After every row comes roughly how far along a hidden order it lies, from 0 to 12.
(in the rows, 128 means zero)
[152 108 178 182  51 172 158 117 152 101 131 147 126 214 156 114 124 127
 107 106 131 173  87  96 151  82 109  92 176 118 156 155 128 115] => 5
[110 134 134 211  94 156 124 108 155 120 143 130 119 137 141 154 154 136
 127  65 165 131  88  59 133 100  71  67 176 136 198 124  84  64] => 7
[ 92 100  85 130  82 153 140 138 122 136 109 104 154 118  89 132 127 147
 141  72 106 167  82 117 144  78  95  60 167  77 191 158 115  73] => 12
[148 110 166 168 139 155  95  91 132 103 150 183 106 168 154 117 175 152
 105 135 118 197  40  87 152 120  95 148 119 106 132 115 153 111] => 2
[173 120 169 189  66 175 151 126 168 116 136 131 126 156 135 133 138  96
 121 109 149 179 104 114 151 102 101  99 167 116 127 158 109 147] => 5
[167 107 176 156 110 164 123 107 138  92 123 174 130 202 157 100 145 154
 100 146 109 200  68 116 158  96 117 130 129 108 128 140 159 124] => 2
[112 118 107 147 112 154 120 138 149 143 124 114 121  85  96 151 164 120
 144  85 133 138  90 105 160  93  94  98 135 108 141 142 106  75] => 10
[122 131 159 182  85 144 152 122 150 100 130 128 124 196 162 141 104 143
 110  87 152 105 104  75 123 101 103  92 185 154 178 127 115  81] => 5
[143 136 169 177 156 156  84  91 146 130 155 149 117 124 146 138 189 141
 117 107 159 169  44  95 148 105  52 130 118 119 138 120  78  96] => 5
[124 103 137 146  91 126 126 124 115  98 136 154 129 162 129 116 128 153
 111 107  87 174 103 111 134 130 142 102 158 117 176 125 186 110] => 4
[150 153 204 162 153 144 111  88 160 105 133 152 130 151 163 144 140 148
 112  98 162 124  90 123 125 112  89 146 121 148 106 117 108 112] => 3
[125  92 133 154 136 137 111 146 142 136 129 140 108  96 110 135 164 124
 120 124 106 190  84 108 166 119 107 123 133  97 143 127 159 113] => 6
[148 143 194 204  92 137 135 104 153 105 153 151 112 194 166 150 116 130
 103  97 167 119 124  76 108 136 104 121 178 157 165 106 103 116] => 1
[160 171 189 119 158 124 131 122 184 120 120 130 144 106 150 159 123 104
 135  92 158  92 148 194 128 134 121 167 112 169  44 134 121 160] => 1
[108 102  94 165 108 137 119 148 136 140 146 121 103  97 109 146 157 120
 135 107 120 165  99  58 153 123 111  95 152 107 167 127 135  93] => 7
[ 91 145 109 169 143 132 104 123 137 149 152 117 108  62 113 169 175 122
 146  74 171 108 105  65 120 131  79 101 140 135 172 108  78  75] => 8
[167 152 167 220  97 163 147 103 197 112 149 133 117 165 157 158 139  91
 125  83 193 129 109  77 130  96  78  94 170 150 138 135  75 122] => 4
[118 122 154 183  75 185 130  82 108  92 142 152 132 232 171 109 143 171
 112 107 143 146  63  57 139  78  85  81 160 127 201 135 103  59] => 6
[150 158 205 159 162 136  98  91 167 106 140 158 125 127 164 153 142 144
 117  86 165 115  89 116 122 127  82 148 121 155 103 106 116 112] => 3
[156 133 186 170 139 157 107 107 162 122 140 150 124 118 136 135 177 122
 121 112 154 171  78 129 155 113  79 131 125 123 114 131  97 131] => 4
[129 131 165 144 137 158 103  91 124 106 128 163 138 147 156 117 164 168
 117 118 128 144  72 106 145 100  94 116 103 130 136 128 120  85] => 5
[118 126 116 112 107 119 136 122 124 102 110 139 152 147 143 120 107 154
 126  89  93 131 147 146 118 120 160  99 147 136 151 142 179 109] => 5
[155 162 206 165 156 145 126  82 178  93 123 148 134 170 178 147 133 142
 111  78 180  96 101 122 119  98  83 139 131 170 110 124  96 121] => 2
[147 126 172 145 145 121 109 110 138  97 148 166 113 166 163 131 128 155
 101 127 113 140  98  95 128 139 123 154 122 140 119 102 182 117] => 1
[127  99 116 137 142 125 114 165 165 143 119 128 115  49  89 145 162 113
 133 110  99 179 100 142 176 128 121 124 127 100 115 137 179 125] => 7
[159 142 219 179 155 141  99  87 155 100 156 167 110 181 165 136 144 151
 100 118 158 146  64  81 118 130  76 157 131 143 129  95 118 116] => 2
[163 151 200 175 135 132 112  73 134  77 161 177 124 231 205 124 106 175
  90 133 145 121  98  67 103 135  96 137 140 167 143  92 148 103] => 0
[129 134 132 145 123 162 117 118 162 117 114 134 142 115 134 135 161 138
 138  91 131 132  91 123 154  87 101  97 123 129 119 155 117  78] => 8

Part 2:
[109 139 142 134 120 130 129 162 132 123 129 114 144 150 121 120 123 125
 131 126 117 127 107 155 125 131 137 153 103 123 123 121 117 144 154 123] => 5
[139 127 123 125 130 130 130 143 128 122 119 102 136 154 133 131 118 124
 124 129 110 130 108 152 123 118 125 131 122 111 132 121 124 135 141 124] => 6
[129 142 129 129 118 138 140 152 133 125  94  71 150 178 163 122 118 128
 127 135  89 116 116 141 122 114 113 128 123 102 125  93 121 129 154 120] => 6
[156 121 103 123 164 146 149 167 125 130  86  54 153 203 169 132 107 120
 124 121  63 118 139 147 115  79  56 103 157  74 131  46 148 110 104 144] => 8
[118 164 149 142  97 132 133 156 140 122 125  93 129 170 152 109 135 136
 128 146 126 104 110 136 128 121 164 144  90 123 119 126  89 144 205 108] => 4
[113 148 149 184 130 128 134 171 136 130 125 107 176 143 117 120 120 123
 136 112 123 125 102 172 119 151 163 153 101 131 109 130  95 138 134 138] => 4
[170  99  66  87 154 136 129  87 117 123 100  94 110 163 169 146 115 125
 117 136  88 142 144 119 124  67  29  87 185  80 154  48 197 117  88 122] => 10
[167  93  68  88 158 136 130  84 125 122  98 102 108 176 168 144 110 126
 116 136  85 138 147 124 123  61  31  87 187  59 175  30 196 115  91 126] => 11
[139 127 106 112 122 138 129 125 124 122 120  92 109 156 159 132 123 129
 123 142 109 125 123 126 133  91  95 117 130 100 145 105 154 132 142 108] => 7
[102 157 163 142 107 129 133 170 140 126 132 111 156 140 126 113 134 130
 133 125 128 110 103 151 124 150 181 149  88 144 106 142  74 142 174 123] => 3
[145 120 100 114 143 137 140 128 123 123 114  76 133 168 158 135 115 123
 125 129  89 136 126 141 121 102  78 115 135 105 136  91 141 119 116 128] => 7
[178 102  67  96 162 143 134  78 122 121  90  68 119 193 188 142 108 129
 116 133  70 133 157 124 116  50   1  72 196  63 150  44 199 108 100 135] => 12
[138 120 109 116 149 136 136 133 126 127 104  87 142 162 145 138 113 120
 128 122  90 143 124 150 120  98  90 124 146  96 136  85 147 124 101 133] => 7
[157 100  93 102 155 135 136 115 118 130 108  99 122 153 150 144 108 120
 121 130  85 145 136 138 123  83  57 107 165  91 152  67 190 122  87 127] => 9
[110 142 127 126  98 132 127 144 133 120 128 109 127 150 139 122 130 132
 130 137 121 114 110 139 130 124 109 144 100 125 130 134 110 147 171 106] => 5
[170  93  64  88 156 138 130  73 119 121  93  82 110 173 167 147 110 127
 118 132  83 140 150 123 118  58  20  82 190  73 157  52 206 113  85 131] => 12
[ 97 173 191 171  88 125 135 184 140 131 155 135 145 114 108 105 145 133
 134 136 156 103  99 131 134 178 208 165  61 173  95  79   1 144 207 118] => 1
[ 91 169 208 178 114 125 141 197 141 137 143 114 181 110  96 103 143 124
 140 114 138 113 101 153 125 213 212 166  67 166  87 167  52 135 168 141] => 0
[126 120 105 111 111 133 126 128 125 120 121 113 110 147 143 134 125 128
 124 143 121 130 119 134 130 113 113 127 124 120 143 114 146 139 151 108] => 6
[155 103  96 105 166 134 134 107 117 126 103  92 139 153 140 146 107 117
 126 119  88 156 135 148 120  87  59 107 161  87 147  69 179 119  60 138] => 8
[157 100  74  94 157 133 130 102 117 124 105  95 120 153 145 149 112 120
 121 126  92 154 142 136 122  72  55  96 176  81 153  65 189 119  73 132] => 9
[102 174 186 167 100 135 140 181 142 131 162  96 160 144 125 104 139 131
 137 126 135  99 102 140 122 165 209 158  69 148  95 152  59 139 196 127] => 2
[171 106  82 102 155 147 138  91 122 123  88  58 108 190 188 137 114 130
 116 148  70 125 149 114 122  53  23  82 179  67 149  45 194 109 118 123] => 10
[152 105  82 110 138 138 133 115 119 123 105  80 109 166 172 138 114 121
 120 139  87 135 135 126 127  71  72 101 154  88 149  75 163 121 118 119] => 8
[169  87  54  82 166 135 124  76 117 119  92 101 108 169 168 156 106 127
 117 129  88 144 155 130 119  58  40  83 197  81 160  55 218 115  70 130] => 12
[133 112  95 105 124 132 129 126 121 122 117 111 106 142 139 142 120 125
 125 141 110 139 119 137 128  99  89 122 150 108 152 113 146 137 121 112] => 7
[135 105  78 101 128 128 123 138 118 119 124 133 111 133 127 144 120 122
 124 136 117 143 123 140 131 109 100 128 146 121 154 126 166 136  95 115] => 7
[136 125 114 121 136 131 134 144 122 124 112  98 146 153 133 134 111 121
 129 123 106 138 120 156 123 114 121 131 131  99 132  85 146 131 113 130] => 6
[167 117  96 105 143 145 140  92 127 124  98  58 108 185 191 133 117 129
 117 145  75 119 140 116 123  66  48  87 159  75 148  42 176 113 130 121] => 9
[123 144 146 142 135 133 141 164 133 126 110  78 167 163 145 120 121 123
 134 115 101 125 112 166 116 133 144 140 130 110 116 101 103 130 133 138] => 5
[104 184 223 186 107 137 156 200 148 141 137  85 177 135 117  91 138 129
 138 123 130  94 101 135 125 185 234 164  61 155  75 166  30 128 200 139] => 0
[164  97  95 100 142 142 134 107 122 123 100  81 106 171 169 139 116 127
 118 142  85 132 142 119 124  41  59  95 163  77 149  75 179 116 117 120] => 9
